Below is a small trained network, with its code and all its weights. Each question gives an input and a target symbol and asks what happens when units are switched off, that is, made to give their printed mean instead of their output.

import numpy as np


def w(rows, s, z=0):
    codes = np.array(rows[::2]) - 128.0
    scale = np.full(codes.shape[1], s)
    scale[-1] = z or s
    return codes * scale


def norm(h):
    return h / np.sqrt((h * h).mean(-1, keepdims=True) + 1e-5)


def f(y):
    return np.maximum(y, 0)


def softmax(a):
    e = np.exp(a - a.max(-1, keepdims=True))
    return e / e.sum(-1, keepdims=True)


def log_softmax(a):
    a = a - a.max(-1, keepdims=True)
    return a - np.log(np.exp(a).sum(-1, keepdims=True))


def net(x, mask):
    ids = ['αγδεζηθλξπστφω'.index(c) for c in x.split()]
    T = len(ids)
    res = E[ids] + P[:T]
    r = norm(res)
    for j in range(2):
        rows = slice(2 * j, 2 * j + 2)
        q, k, v = (r @ M[0][rows].T for M in (Q, K, V))
        z = softmax(np.where(np.tri(T) > 0, q @ k.T / 2**0.5, -1e9)) @ v
        o = O[0][rows]
        res = res + np.where(mask[j], z, o[:, -1]) @ o[:, :-1]
    y = f(norm(res) @ A[0][:, :-1].T + A[0][:, -1])
    res = res + np.where(mask[2:18], y, B[0][:, -1]) @ B[0][:, :-1]
    return log_softmax(norm(res)[-1] @ U[:, :-1].T + U[:, -1])


Q, K, V, O, A, B = {}, {}, {}, {}, {}, {}
E = w([
[135,124,120],'α',
[139,130,147],'γ',
[113,154,140],'δ',
[158,110,141],'ε',
[227,149,253],'ζ',
[124,147,127],'η',
[150,123,127],'θ',
[120,160,127],'λ',
[129,157,117],'ξ',
[191,123,115],'π',
[132,128,128],'σ',
[121,116,142],'τ',
[164,123,110],'φ',
[138,150,113],'ω',
],0.044)
P = w([
[90,32,82],'0',
[220,242,61],'1',
[113,254,103],'2',
[132,241,143],'3',
[108,239,137],'4',
[144,236,141],'5',
[103,215,137],'6',
],0.007)
Q[0] = w([
[156,253,218],'H0',
[53,23,55],'H0',
[120,205,168],'H1',
[167,81,137],'H1',
],0.043)
K[0] = w([
[3,63,48],'H0',
[196,238,173],'H0',
[49,68,92],'H1',
[159,133,198],'H1',
],0.035)
V[0] = w([
[101,11,88],'H0',
[80,122,253],'H0',
[155,150,110],'H1',
[111,119,89],'H1',
],0.04)
O[0] = w([
[229,70,66,233],'H0',
[166,254,84,2],'H0',
[97,107,156,148],'H1',
[145,104,150,134],'H1',
],0.032,0.014)
A[0] = w([
[110,208,119,137],'N0',
[122,153,155,124],'N1',
[253,174,247,175],'N2',
[60,136,151,2],'N3',
[65,80,45,94],'N4',
[122,157,142,93],'N5',
[129,138,153,81],'N6',
[64,132,135,34],'N7',
[159,89,138,152],'N8',
[161,110,137,68],'N9',
[206,81,186,150],'N10',
[113,105,144,152],'N11',
[105,124,36,110],'N12',
[135,189,226,112],'N13',
[188,142,129,134],'N14',
[92,158,64,145],'N15',
],0.03,0.0085)
B[0] = w([
[136,23,64,179],'N0',
[121,160,177,147],'N1',
[59,70,230,185],'N2',
[18,159,63,149],'N3',
[184,116,48,166],'N4',
[128,171,140,142],'N5',
[117,114,113,131],'N6',
[75,140,57,146],'N7',
[108,198,111,213],'N8',
[92,141,101,152],'N9',
[88,242,126,248],'N10',
[151,178,110,180],'N11',
[102,105,196,155],'N12',
[116,189,255,172],'N13',
[137,121,213,177],'N14',
[113,60,129,155],'N15',
],0.051,0.016)
U = w([
[153,105,96,208],'α',
[164,61,161,136],'γ',
[131,113,250,14],'δ',
[165,188,151,175],'ε',
[119,143,132,131],'ζ',
[120,219,79,72],'η',
[144,164,61,156],'θ',
[92,168,118,125],'λ',
[74,91,104,100],'ξ',
[82,153,39,72],'π',
[162,128,118,252],'σ',
[192,148,158,140],'τ',
[106,61,53,103],'φ',
[97,31,142,60],'ω',
],0.026,0.012)

Each question gives the input, a string of symbols that net reads in full, and the target symbol t.
The units are the heads (2 rows each of Q, K, V and O) and the neurons (one row each of A and B). Each row of codes is followed by its name. A weight is (code - 128) times the scale printed after its matrix; where a second scale follows, it is the last column's (O, A, B and U).
mask holds one flag per unit, heads first, then neurons. A switched-off unit (its flag False) gives its mean, the last column of its rows in O or B, instead of its output. The means were averaged over made-up inputs and are rounded, as every weight is.
A unit's drop is (log p(t) with every unit on - log p(t) with that unit switched off) / (log p(t) with every unit on - log p(t) with every unit switched off).
unit that matters most: the unit with the biggest drop
k most important neurons: the k neurons with the biggest drops, biggest first
which heads matter: for each layer, one digit per head in row order, 1 if its drop is at least 0.15 and else 0, layers parted by /
drop of u: that unit's drop, to one decimal
input ε η ω σ, target ε: which heads matter -> 10
input δ λ δ θ ξ ε η, target δ: which heads matter -> 10
input δ ω τ σ, target δ: 2 most important neurons -> [N13, N10]
input σ δ σ ξ γ δ γ, target σ: which heads matter -> 10
input θ δ ε λ γ ε, target θ: which heads matter -> 10
input ξ λ λ φ, target ξ: unit that matters most -> H0
input η δ δ τ α, target η: which heads matter -> 00
input γ δ λ φ α, target γ: which heads matter -> 10
input τ δ η φ ξ λ λ, target τ: which heads matter -> 10
input ε ξ φ, target ε: which heads matter -> 10
input π ζ δ ζ λ, target π: 3 most important neurons -> [N13, N2, N10]
input δ η γ ω, target δ: 2 most important neurons -> [N13, N10]
input δ ξ α, target δ: 2 most important neurons -> [N13, N10]
input ε φ α, target ε: most important neuron -> [N14]
input θ α φ, target θ: 2 most important neurons -> [N10, N8]
input δ σ ζ ζ γ, target δ: 4 most important neurons -> [N13, N10, N0, N8]
input δ ξ δ ε δ ξ τ, target δ: 3 most important neurons -> [N13, N10, N0]
input π δ ξ τ φ φ θ, target π: 2 most important neurons -> [N13, N10]
input δ θ δ θ, target δ: 3 most important neurons -> [N13, N10, N0]
input δ λ ω φ, target δ: 3 most important neurons -> [N13, N10, N0]
input π η ε, target π: 2 most important neurons -> [N10, N2]
input γ η π α λ, target γ: 4 most important neurons -> [N10, N2, N0, N14]
input ω ε φ δ θ π, target ω: drop of H0 -> 2.4
input π π λ, target π: drop of N10 -> 0.3
input π ω λ ω, target π: drop of N4 -> 0.2
input π φ δ, target π: most important neuron -> [N13]
input γ τ γ τ ξ ε ξ, target γ: drop of N10 -> 0.4
